Below is a small trained network, with its code and all its weights. Each question gives an input and a class and asks what happens when units are switched off, that is, made to give their printed mean instead of their output.

import numpy as np


def w(rows, s, z=0):
    codes = np.array(rows[::2]) - 128.0
    scale = np.full(codes.shape[1], s)
    scale[-1] = z or s
    return codes * scale


def f(y):
    return np.maximum(y, 0)


def log_softmax(a):
    a = a - a.max(-1, keepdims=True)
    return a - np.log(np.exp(a).sum(-1, keepdims=True))


def net(x, mask):
    res = np.array(x, float).reshape(1, 7) / 4 @ E
    y = f(res @ A[0][:, :-1].T + A[0][:, -1])
    res = res + np.where(mask, y, B[0][:, -1]) @ B[0][:, :-1]
    return log_softmax(res[-1] @ U[:, :-1].T + U[:, -1])


A, B = {}, {}
E = w([
[127,127,129,128],'x0',
[116,97,102,145],'x1',
[177,15,233,141],'x2',
[130,130,133,126],'x3',
[128,129,131,127],'x4',
[215,141,38,90],'x5',
[191,183,109,249],'x6',
],0.011)
A[0] = w([
[112,173,90,117,38],'n0',
[93,119,178,139,154],'n1',
[189,131,113,120,253],'n2',
[166,122,153,147,75],'n3',
[113,164,127,114,21],'n4',
[142,123,115,127,146],'n5',
[168,132,106,254,115],'n6',
[154,95,163,117,91],'n7',
[103,161,167,142,254],'n8',
[123,84,106,44,201],'n9',
[106,115,82,151,121],'n10',
[192,87,170,152,23],'n11',
[174,163,145,107,158],'n12',
[169,150,119,157,171],'n13',
[68,165,87,153,60],'n14',
[93,83,80,157,89],'n15',
[127,133,140,62,86],'n16',
[176,128,109,49,130],'n17',
[172,106,81,134,110],'n18',
[159,90,185,120,29],'n19',
[104,69,104,114,85],'n20',
[177,113,127,115,130],'n21',
[93,107,102,87,129],'n22',
],0.018,0.0027)
B[0] = w([
[140,91,170,37,200],'n0',
[64,136,68,118,201],'n1',
[88,115,86,161,198],'n2',
[146,171,113,63,169],'n3',
[156,112,104,24,159],'n4',
[95,121,154,85,148],'n5',
[83,195,177,137,248],'n6',
[165,129,167,91,189],'n7',
[49,56,2,116,188],'n8',
[101,168,189,184,226],'n9',
[132,152,137,80,163],'n10',
[158,104,169,66,211],'n11',
[70,82,136,151,168],'n12',
[136,150,149,226,189],'n13',
[191,92,155,13,208],'n14',
[141,117,51,116,152],'n15',
[110,221,178,167,183],'n16',
[59,79,80,122,205],'n17',
[85,110,89,117,186],'n18',
[181,89,147,143,208],'n19',
[130,191,184,114,173],'n20',
[111,82,92,131,170],'n21',
[156,177,212,200,190],'n22',
],0.0078,0.014)
U = w([
[125,254,198,217,81],'0',
[242,101,163,55,94],'1',
[91,112,131,170,254],'2',
[2,39,91,186,71],'3',
],0.0077)

Each question gives the input, the list of numbers given to net, and the class t.
The units are the neurons (one row each of A and B). Each row of codes is followed by its name. A weight is (code - 128) times the scale printed after its matrix; where a second scale follows, it is the last column's (A, B and U).
mask holds one flag per neuron, in row order. A switched-off neuron (its flag False) gives its mean, the last column of its row in B, instead of its output. The means were averaged over made-up inputs and are rounded, as every weight is.
A unit's drop is (log p(t) with every unit on - log p(t) with that unit switched off) / (log p(t) with every unit on - log p(t) with every unit switched off).
The circuit of an input: a set's keep is (log p(t) with only the set's units on - log p(t) with every unit switched off) / (log p(t) with every unit on - log p(t) with every unit switched off). Starting from the 12 units with the biggest drops (on a tie, the unit counted first), units are removed one at a time, each time the one whose removal leaves the highest keep (on an exact tie, the one counted first), for as long as the keep stays at least 0.8.
units of the circuit, in order: the units of the circuit, biggest drop first
k most important neurons: the k neurons with the biggest drops, biggest first
drop when u is switched off: that unit's drop, to one decimal
input [-4,1,-5,-3,-8,3,-2], class 1: units of the circuit, in order : (n14; n0)
input [-4,5,-5,-3,1,-6,-6], class 0: units of the circuit, in order : (n22)
input [-1,-6,5,6,2,-8,-1], class 3: 2 most important neurons : (n8; n1)
input [4,4,-4,7,3,6,5], class 3: units of the circuit, in order : (n18; n2)
input [2,1,5,7,2,6,1], class 3: units of the circuit, in order : (n2; n17)
input [-5,7,8,6,4,-4,-8], class 0: units of the circuit, in order : (n9; n20)
input [-4,-5,-5,0,2,1,1], class 1: units of the circuit, in order : (n14; n0)
input [0,3,8,-2,3,4,8], class 0: 3 most important neurons : (n6; n13; n14)
input [3,7,-7,-7,-6,7,-6], class 1: 2 most important neurons : (n0; n14)
input [-1,7,-6,-2,8,4,-8], class 0: 2 most important neurons : (n9; n22)
input [1,8,7,-3,-6,-8,-7], class 2: 3 most important neurons : (n1; n6; n20)
input [-1,-7,0,1,5,-7,-8], class 0: 4 most important neurons : (n16; n22; n9; n17)
input [-2,1,8,-5,1,-7,6], class 1: 2 most important neurons : (n11; n19)
input [3,-7,-4,-2,3,-8,6], class 3: units of the circuit, in order : (n8)
input [-6,5,8,7,-2,5,8], class 0: 2 most important neurons : (n6; n13)
input [4,-1,-1,-8,-4,-8,-8], class 0: 2 most important neurons : (n22; n16)
input [1,-3,4,-1,1,6,-5], class 3: 3 most important neurons : (n17; n21; n6)
input [-5,-6,-3,-2,-5,-7,2], class 3: drop when n8 is switched off : 0.5
input [-4,4,6,8,3,-1,2], class 1: drop when n11 is switched off : 0.2
input [2,4,2,-7,4,8,-4], class 3: units of the circuit, in order : (n17)
input [-8,-3,-7,-1,4,-2,-6], class 1: drop when n14 is switched off : 0.8
